Each row has a name. Each question is about the rows just above it.

Columns, left to right: L B N U T P K
(17): [100 126 170 149 108 116  51]
(80): [124 140 136 113 112 157 181]
(14): [108 126 149 100 170 122 134]
Which column holds this, read top down? [140 126]  B
[112 170] is in which column, read top down?  T
Give the next entry after [126 170].  [149]
What is the next entry after [124 140]?  [136]
What is the next entry after [170 149]?  [108]
Which column holds [124 108] top down?  L
Give the next entry after [108 126 149 100 170].  [122]

Columns, left to right: R Y G A S J C E
(55): [ 37 136  66 104 143 157 117 117]
(24): [126 129 126 127 147 128 123 137]
(138): [ 57 113 101 104  73 112 123 112]
(6): [136 117 111 127  96 117 140 117]
(119): [165 132 131 123 127 147 128 112]
(53): [126 113 131  97  80 127 130 182]
(117): [126 129 126 119 140  96 117 132]
(153): [106 117 126 142 151 132 123 132]
(214): [116 117 126 127 104 112 124 127]
(159): [116 113 121 131 151 132 121 132]
(176): [ 77  83 111 134  57  82 117 127]
(156): [116 121 126 112  88 132 117 122]
The next entry after [ 96 117 140]:  [117]
The next entry after [116 121 126 112  88]:  [132]
Give the next entry after [123 127 147 128].  [112]
The next entry after [165 132 131 123 127 147]:  [128]
Which column holds [116  77 116] top down?  R

Columns, left to right: X D M W F
(129): [ 73 196 175 122  43]
(16): [155 196 175  65 123]
(135): [ 41 145 112  99  65]
(36): [ 73 175 196 216 151]
Give the next entry after [196 175 122].  [43]
Which column holds this, read top down? [ 43 123  65]  F
What is the next entry after [ 73 175 196]?  [216]
Which row holds [ 73 196 175 122  43]?  (129)

Columns, left to right: V Q Z H
(68): [194  43  53 171]
(88): [123 154 132 115]
(58): [123 154  53 100]
(132): [123 154  53 123]
The row with [123 154 132 115] is  (88)
[132  53] is in which column, read top down?  Z
Whose row is [123 154  53 123]?  (132)

Columns, left to right: feza Gotid Tubaz Popom
(67): [110 165 127 120]
(34): [144  57 127 137]
(122): [149  88 129 119]
(65): [140 115 126 139]
What is the next entry after [115 126]?  [139]
Which column holds [120 137 119] top down?  Popom

Columns, left to right: zaf zura vimut Nenef Zem Zofog gimek vopi
(104): [167 171 104  64  89 167 130  98]
(167): [123  84 184 143 158 118 132 163]
(142): [ 97 121 179 118  72 148  64 164]
(70): [122  77 188 116 148 168 102  83]
(95): [172 182 159  78 172 143 187 108]
(3): [147 112 141 142 192 196  81 184]
(27): [177 104 171  64  81 157 150  93]
(94): [ 66 156  99 157  64  81 169 162]
What is the next entry after [171 104  64]?  [89]
What is the next entry after [ 64  81 157]?  [150]

Columns, left to right: nusa fof Buli zufar figoz bulez Zev mek til noba
(120): [131 139  70 133 144 162 110  91  89 150]
(59): [139 139  70 133 144 162 110  91  89 150]
(93): [139 139  70 133 138 162 110  91  89 150]
[139 139  70 133 144 162 110  91  89 150] is in which row?  (59)
The row with [131 139  70 133 144 162 110  91  89 150] is  (120)
Whose row is [139 139  70 133 138 162 110  91  89 150]?  (93)

Columns, left to right: kez kiv sote riv Sofi pori seveb kis
(166): [115 122 121 133 132 135 127 134]
(49): [201 160 159  96 105  86 126 101]
(165): [166  80  97 154 132 135 127 134]
(141): [121 119 108 143 139 127 131 136]
(50): [ 79 109 119 148 141 158 134 141]
(52): [108 143 166  80  97 156  99 124]
(111): [156  98 190  91  99 142 124 107]
The next entry after [139 127 131]:  [136]
Which column holds this, read top down? [108 156]  kez
Which column holds [121 159  97 108 119 166] top down?  sote
The next entry after [190  91  99 142]:  [124]
What is the next entry after [156  99]?  [124]
Give the next entry after [166  80  97 156].  [99]
Which column holds [154 143 148  80] top down?  riv

